Below is a small trained network, with its code and all its weights. Each question gives an input and a class and asks what happens when units are switched off, that is, made to give their printed mean instead of their output.

import numpy as np


def w(rows, s, z=0):
    codes = np.array(rows[::2]) - 128.0
    scale = np.full(codes.shape[1], s)
    scale[-1] = z or s
    return codes * scale


def f(y):
    return y / 2 * (1 + np.tanh(0.7978845608 * (y + 0.044715 * y**3)))


def log_softmax(a):
    a = a - a.max(-1, keepdims=True)
    return a - np.log(np.exp(a).sum(-1, keepdims=True))


def net(x, mask):
    res = np.array(x, float).reshape(1, 6) / 4 @ E
    y = f(res @ A[0][:, :-1].T + A[0][:, -1])
    res = res + np.where(mask, y, B[0][:, -1]) @ B[0][:, :-1]
    return log_softmax(res[-1] @ U[:, :-1].T + U[:, -1])


A, B = {}, {}
E = w([
[87,175,46,53,118,191,93,151,80],'x0',
[251,187,173,125,130,171,61,119,146],'x1',
[166,143,98,180,3,150,191,173,126],'x2',
[179,69,97,151,106,110,92,81,6],'x3',
[86,167,83,168,65,71,51,65,180],'x4',
[204,83,48,48,141,132,178,58,194],'x5',
],0.0077)
A[0] = w([
[86,193,48,51,127,192,81,152,63,94],'n0',
[158,76,113,162,126,116,99,99,36,67],'n1',
[156,74,206,190,144,62,146,94,158,102],'n2',
[94,108,160,74,217,115,82,78,125,49],'n3',
[129,97,126,66,235,100,86,66,142,52],'n4',
[240,200,165,134,106,192,89,126,154,123],'n5',
[145,93,170,76,190,172,192,183,97,102],'n6',
[184,112,70,133,40,149,201,132,158,160],'n7',
[160,99,162,112,148,178,216,193,83,115],'n8',
[161,74,202,195,141,65,157,126,166,91],'n9',
[104,164,90,162,81,74,82,68,169,111],'n10',
[87,163,96,137,80,79,70,82,189,85],'n11',
[67,179,192,177,148,119,68,197,53,6],'n12',
[94,175,169,116,162,137,171,190,255,102],'n13',
[33,64,76,137,99,88,223,149,121,114],'n14',
[169,67,116,137,119,97,112,82,39,87],'n15',
[178,82,50,35,171,130,149,50,180,17],'n16',
],0.0075,0.0022)
B[0] = w([
[228,32,59,89,120,122,139,205,220,234],'n0',
[83,209,118,31,53,177,177,54,141,197],'n1',
[183,96,45,78,117,134,116,197,189,211],'n2',
[83,210,99,167,93,124,79,206,83,179],'n3',
[46,197,146,187,78,145,88,229,93,195],'n4',
[78,87,168,46,183,3,27,112,58,227],'n5',
[187,113,88,190,205,174,111,55,80,226],'n6',
[30,161,184,208,74,151,71,206,102,238],'n7',
[161,159,94,198,188,166,91,83,84,242],'n8',
[178,110,49,87,116,152,109,198,187,212],'n9',
[183,133,98,197,194,176,124,85,86,206],'n10',
[192,112,92,193,206,169,130,55,81,203],'n11',
[107,3,212,165,62,192,156,89,223,232],'n12',
[114,218,111,25,68,182,174,28,118,230],'n13',
[98,99,168,51,185,31,21,109,62,255],'n14',
[93,218,112,48,79,184,185,68,152,204],'n15',
[89,9,245,187,74,166,146,100,197,238],'n16',
],0.0075,0.0065)
U = w([
[107,43,249,175,89,162,151,99,182,37],'0',
[115,228,103,20,90,159,186,44,127,127],'1',
[182,139,64,213,221,157,129,75,73,118],'2',
[186,86,22,70,125,118,129,232,186,119],'3',
[102,106,182,49,178,10,70,115,65,130],'4',
[76,207,147,205,74,130,110,233,87,254],'5',
[140,149,143,138,145,69,204,137,127,175],'6',
],0.011,0.003)

Each question gives the input, the list of numbers given to net, and the class t.
The units are the neurons (one row each of A and B). Each row of codes is followed by its name. A weight is (code - 128) times the scale printed after its matrix; where a second scale follows, it is the last column's (A, B and U).
mask holds one flag per neuron, in row order. A switched-off neuron (its flag False) gives its mean, the last column of its row in B, instead of its output. The means were averaged over made-up inputs and are rounded, as every weight is.
A unit's drop is (log p(t) with every unit on - log p(t) with that unit switched off) / (log p(t) with every unit on - log p(t) with every unit switched off).
The circuit of an input: a set's keep is (log p(t) with only the set's units on - log p(t) with every unit switched off) / (log p(t) with every unit on - log p(t) with every unit switched off). Starting from the 12 units with the biggest drops (on a tie, the unit counted first), units are removed one at a time, each time the one whose removal leaves the highest keep (on an exact tie, the one counted first), for as long as the keep stays at least 0.8.
circuit, biggest first: the units of the circuit, biggest drop first
top k neurons: the k neurons with the biggest drops, biggest first
drop when u is switched off: that unit's drop, to one decimal
input [-2,0,0,-5,-3,3], class 1: circuit, biggest first : [n13]
input [-6,3,-5,-5,-1,-4], class 3: circuit, biggest first : [n2; n9]
input [8,8,-3,5,1,-4], class 3: top 2 neurons : [n0; n14]
input [-7,-4,0,-2,-8,-1], class 2: top 3 neurons : [n6; n8; n0]
input [-4,-3,-7,4,-6,0], class 5: circuit, biggest first : [n4; n3]
input [0,4,-6,8,4,-6], class 1: top 2 neurons : [n1; n15]
input [-3,-3,-8,-3,-8,4], class 2: top 2 neurons : [n6; n7]
input [7,5,-1,2,-6,-2], class 3: top 3 neurons : [n0; n11; n10]
input [2,-8,6,0,-4,6], class 4: top 2 neurons : [n14; n12]
input [-1,-5,0,0,7,4], class 2: top 2 neurons : [n11; n10]
input [-8,7,-5,-7,3,3], class 3: top 2 neurons : [n2; n9]
input [8,-6,6,-3,-4,-3], class 3: top 2 neurons : [n0; n5]
input [-5,3,-8,-7,-1,0], class 5: top 2 neurons : [n4; n3]
input [-6,3,7,7,3,3], class 1: circuit, biggest first : [n15]
input [-8,7,-8,-8,7,-4], class 1: top 2 neurons : [n13; n0]
input [-2,6,2,8,2,3], class 1: top 2 neurons : [n15; n1]
input [8,-2,-8,6,-2,3], class 3: top 2 neurons : [n0; n7]
input [8,5,2,4,6,-7], class 3: top 3 neurons : [n0; n16; n7]
input [6,2,7,-3,7,-5], class 2: circuit, biggest first : [n11; n10]
input [-8,-1,-7,5,-3,2], class 3: circuit, biggest first : [n2]
input [2,-1,-6,4,3,-3], class 5: circuit, biggest first : [n3; n4]
input [-5,3,-7,-7,8,2], class 2: drop when n15 is switched off : 0.3
input [8,3,3,3,1,8], class 0: drop when n9 is switched off : 0.1
input [8,-2,5,8,8,-2], class 1: drop when n15 is switched off : 1.7
input [7,8,2,-5,1,-2], class 4: drop when n9 is switched off : 0.2
